Here is a tiny trained network, its code and every weight. The questions are about switching its units off for an input and a class, where a switched-off unit gives its printed mean instead of its output.

import numpy as np


def w(rows, s, z=0):
    codes = np.array(rows[::2]) - 128.0
    scale = np.full(codes.shape[1], s)
    scale[-1] = z or s
    return codes * scale


def norm(h):
    return h / np.sqrt((h * h).mean(-1, keepdims=True) + 1e-5)


def f(y):
    return np.maximum(y, 0)


def log_softmax(a):
    a = a - a.max(-1, keepdims=True)
    return a - np.log(np.exp(a).sum(-1, keepdims=True))


def net(x, mask):
    res = np.array(x, float).reshape(1, 4) / 4 @ E
    u = 0
    for l in range(2):
        y = f(norm(res) @ A[l][:, :-1].T + A[l][:, -1])
        res = res + np.where(mask[u : u + 4], y, B[l][:, -1]) @ B[l][:, :-1]
        u += 4
    return log_softmax(norm(res)[-1] @ U[:, :-1].T + U[:, -1])


A, B = {}, {}
E = w([
[118,221,83,59,124,167,197,122,70,213,42,28],'x0',
[182,9,220,55,78,37,109,79,133,138,160,137],'x1',
[125,234,170,2,28,107,164,132,120,112,102,142],'x2',
[190,22,221,194,148,72,95,168,128,56,78,84],'x3',
],0.0069)
A[0] = w([
[68,184,101,80,146,171,186,171,92,186,119,20,253],'L0N1',
[191,84,254,94,59,91,124,99,173,98,53,153,30],'L0N2',
[57,128,82,131,71,116,117,95,124,168,132,154,107],'L0N3',
[164,160,132,48,75,125,138,167,100,129,66,80,48],'L0N4',
],0.0077,0.0022)
B[0] = w([
[156,36,75,130,181,93,192,151,208,23,170,93,255],'L0N1',
[37,32,185,95,127,21,91,134,40,30,54,67,213],'L0N2',
[246,165,204,58,68,194,236,66,155,144,152,94,173],'L0N3',
[138,171,202,29,168,149,72,113,97,253,56,194,199],'L0N4',
],0.0063,0.0099)
A[1] = w([
[89,204,150,147,78,138,72,70,19,184,41,193,4],'L1N1',
[111,115,124,255,155,205,74,188,147,98,147,152,96],'L1N2',
[75,106,115,254,133,133,92,182,85,121,104,128,45],'L1N3',
[152,117,154,64,59,95,125,130,133,146,195,134,179],'L1N4',
],0.0093,0.0035)
B[1] = w([
[217,250,181,146,93,205,66,146,153,185,32,145,146],'L1N1',
[71,87,161,173,103,63,81,191,106,116,111,71,254],'L1N2',
[105,119,174,26,95,111,114,92,118,72,134,117,209],'L1N3',
[111,165,104,204,115,125,93,123,131,140,173,173,238],'L1N4',
],0.014,0.007)
U = w([
[80,77,158,108,114,39,104,176,81,92,90,60,184],'0',
[135,141,124,95,134,105,153,77,154,48,168,203,210],'1',
[185,133,122,165,120,213,118,124,90,162,101,140,2],'2',
[136,180,87,173,53,154,137,68,165,205,227,192,140],'3',
[137,185,217,77,79,119,60,117,84,226,41,183,89],'4',
[89,138,85,242,153,171,147,180,189,86,128,119,104],'5',
[172,123,148,149,150,226,135,109,90,114,115,162,13],'6',
[210,120,61,90,214,218,253,125,172,206,87,81,133],'7',
],0.013,0.0059)

Each question gives the input, the list of numbers given to net, and the class t.
The units are the neurons (one row each of A and B). Each row of codes is followed by its name. A weight is (code - 128) times the scale printed after its matrix; where a second scale follows, it is the last column's (A, B and U).
mask holds one flag per neuron, layer by layer. A switched-off neuron (its flag False) gives its mean, the last column of its row in B, instead of its output. The means were averaged over made-up inputs and are rounded, as every weight is.
A unit's drop is (log p(t) with every unit on - log p(t) with that unit switched off) / (log p(t) with every unit on - log p(t) with every unit switched off).
The circuit of an input: a set's keep is (log p(t) with only the set's units on - log p(t) with every unit switched off) / (log p(t) with every unit on - log p(t) with every unit switched off). Starting from all 8 units, units are removed one at a time, each time the one whose removal leaves the highest keep (on an exact tie, the one counted first), for as long as the keep stays at least 0.8.
circuit, biggest first: the units of the circuit, biggest drop first
top k neurons: the k neurons with the biggest drops, biggest first
top k neurons in layer l: the k neurons of layer l with the biggest drops, biggest first
drop when u is switched off: that unit's drop, to one decimal
input [7,-4,4,-4], class 7: top neuron in layer 0 : [L0N1]
input [-3,2,7,2], class 4: top 2 neurons in layer 1 : [L1N1 L1N2]
input [-1,-5,-1,-2], class 5: top 2 neurons : [L0N2 L1N3]
input [-2,-2,3,1], class 4: circuit, biggest first : [L0N1 L1N1]
input [-6,-2,4,-1], class 3: top 2 neurons : [L0N1 L1N4]
input [6,3,4,0], class 4: top 3 neurons : [L0N4 L1N2 L1N4]
input [-4,-6,8,-4], class 3: circuit, biggest first : [L0N2 L1N3]
input [2,-5,-1,0], class 5: top 3 neurons : [L0N1 L0N2 L1N3]
input [1,-2,6,8], class 4: top 3 neurons : [L0N4 L0N1 L1N1]
input [8,-3,1,7], class 7: circuit, biggest first : [L1N2 L0N2]
input [0,-1,5,7], class 4: circuit, biggest first : [L0N1 L0N4]
input [5,-8,0,2], class 5: top 3 neurons in layer 0 : [L0N3 L0N1 L0N2]
input [6,7,-4,-5], class 7: top 2 neurons : [L0N1 L1N2]
input [0,1,7,0], class 4: circuit, biggest first : [L0N4]
input [-4,-7,8,-7], class 3: top 2 neurons : [L0N2 L1N3]
input [-4,1,8,3], class 4: top 4 neurons : [L0N1 L1N1 L0N4 L1N2]
input [1,-7,1,-1], class 5: top 3 neurons : [L0N4 L1N3 L0N2]
input [-8,-6,-4,-8], class 0: top 2 neurons in layer 1 : [L1N2 L1N4]
input [3,4,2,2], class 4: top 2 neurons in layer 0 : [L0N4 L0N1]
input [1,4,-2,-6], class 3: top neuron : [L1N4]
input [3,-8,2,5], class 5: top 2 neurons : [L0N1 L0N2]
input [6,0,-1,5], class 7: top 2 neurons in layer 1 : [L1N2 L1N3]
input [2,3,2,-4], class 3: drop when L1N4 is switched off : 0.3
input [-5,-3,-5,-4], class 0: drop when L1N2 is switched off : 0.4
input [2,4,-2,-7], class 3: drop when L1N2 is switched off : 0.0
input [-2,-6,-8,-6], class 0: drop when L1N3 is switched off : 0.1
input [-1,6,5,-5], class 4: circuit, biggest first : [L0N1]
